Below is a small trained network, with its code and all its weights. Each question gives an input and a class and asks what happens when units are switched off, that is, made to give their printed mean instead of their output.

import numpy as np


def w(rows, s, z=0):
    codes = np.array(rows[::2]) - 128.0
    scale = np.full(codes.shape[1], s)
    scale[-1] = z or s
    return codes * scale


def f(y):
    return np.maximum(y, 0)


def log_softmax(a):
    a = a - a.max(-1, keepdims=True)
    return a - np.log(np.exp(a).sum(-1, keepdims=True))


def net(x, mask):
    res = np.array(x, float).reshape(1, 7) / 4 @ E
    y = f(res @ A[0][:, :-1].T + A[0][:, -1])
    res = res + np.where(mask, y, B[0][:, -1]) @ B[0][:, :-1]
    return log_softmax(res[-1] @ U[:, :-1].T + U[:, -1])


A, B = {}, {}
E = w([
[99,17,161,49,121,89,161,35,122,24],'x0',
[130,133,126,122,129,128,133,130,123,123],'x1',
[127,128,127,123,123,129,128,129,126,130],'x2',
[145,141,146,121,120,114,136,136,133,116],'x3',
[231,151,203,35,237,228,84,90,71,165],'x4',
[119,124,118,136,129,141,118,123,125,127],'x5',
[126,151,42,18,122,78,10,122,229,105],'x6',
],0.014)
A[0] = w([
[54,204,67,231,65,54,149,225,177,171,254],'n1',
[33,113,131,236,73,103,241,140,127,134,250],'n2',
[32,52,113,139,70,67,205,135,173,38,153],'n3',
[66,98,98,65,105,94,58,85,205,73,115],'n4',
[81,48,110,159,81,54,164,57,135,55,158],'n5',
[115,61,118,26,166,85,107,23,189,49,21],'n6',
[148,146,162,223,144,177,212,179,81,172,252],'n7',
[163,47,191,82,185,170,182,13,81,81,161],'n8',
[184,192,113,23,165,177,32,70,167,152,87],'n9',
[104,187,61,59,98,53,4,159,214,129,206],'n10',
],0.011,0.0068)
B[0] = w([
[1,88,147,91,181,121,81,197,142,116,252],'n1',
[85,40,188,124,56,140,145,100,174,132,227],'n2',
[154,143,104,140,43,140,184,72,168,115,221],'n3',
[135,67,62,106,90,68,161,138,151,97,205],'n4',
[144,123,90,153,52,137,165,76,119,108,206],'n5',
[117,46,187,98,44,63,109,183,76,121,218],'n6',
[153,108,239,170,130,140,155,170,114,211,217],'n7',
[169,85,196,113,170,157,136,87,74,87,217],'n8',
[174,138,174,87,136,55,79,184,186,191,212],'n9',
[90,140,33,61,120,137,121,152,160,74,236],'n10',
],0.015,0.036)
U = w([
[94,38,220,117,81,74,93,196,139,135,146],'0',
[205,220,214,229,234,225,133,216,58,241,249],'1',
[150,107,157,232,82,180,225,9,174,100,196],'2',
[200,75,213,128,234,207,153,49,20,25,103],'3',
[22,160,54,101,171,162,99,189,184,38,122],'4',
[188,240,107,65,190,115,30,197,247,189,135],'5',
[181,138,2,115,66,94,162,78,138,43,1],'6',
],0.011,0.0096)

Each question gives the input, the list of numbers given to net, and the class t.
The units are the neurons (one row each of A and B). Each row of codes is followed by its name. A weight is (code - 128) times the scale printed after its matrix; where a second scale follows, it is the last column's (A, B and U).
mask holds one flag per neuron, in row order. A switched-off neuron (its flag False) gives its mean, the last column of its row in B, instead of its output. The means were averaged over made-up inputs and are rounded, as every weight is.
A unit's drop is (log p(t) with every unit on - log p(t) with that unit switched off) / (log p(t) with every unit on - log p(t) with every unit switched off).
The circuit of an input: a set's keep is (log p(t) with only the set's units on - log p(t) with every unit switched off) / (log p(t) with every unit on - log p(t) with every unit switched off). Starting from all 10 units, units are removed one at a time, each time the one whose removal leaves the highest keep (on an exact tie, the one counted first), for as long as the keep stays at least 0.8.
circuit, biggest first: the units of the circuit, biggest drop first
unit that matters most: the unit with the biggest drop
top k neurons: the k neurons with the biggest drops, biggest first
drop when u is switched off: that unit's drop, to one decimal
input [1,-2,6,-8,-3,-5,-5], class 2: unit that matters most => n6
input [-1,8,5,-1,1,1,-7], class 1: top 2 neurons => (n7; n6)
input [3,-4,1,-7,0,5,0], class 2: circuit, biggest first => (n1; n9)
input [7,0,-7,2,-3,-4,1], class 6: top 2 neurons => (n7; n4)
input [-8,-3,-2,-4,0,-8,6], class 4: top 2 neurons => (n10; n1)
input [-7,-3,-8,2,1,6,-8], class 1: top 4 neurons => (n7; n6; n4; n10)
input [0,-3,3,6,1,-1,8], class 5: top 3 neurons => (n9; n10; n2)
input [8,7,7,4,7,-1,-1], class 3: drop when n8 is switched off => 1.2
input [-1,-5,-3,-6,2,6,-8], class 1: drop when n7 is switched off => 0.3
input [8,2,-4,6,8,-4,-7], class 3: drop when n6 is switched off => 0.0
input [5,0,-3,0,-2,-7,0], class 2: drop when n10 is switched off => 0.2
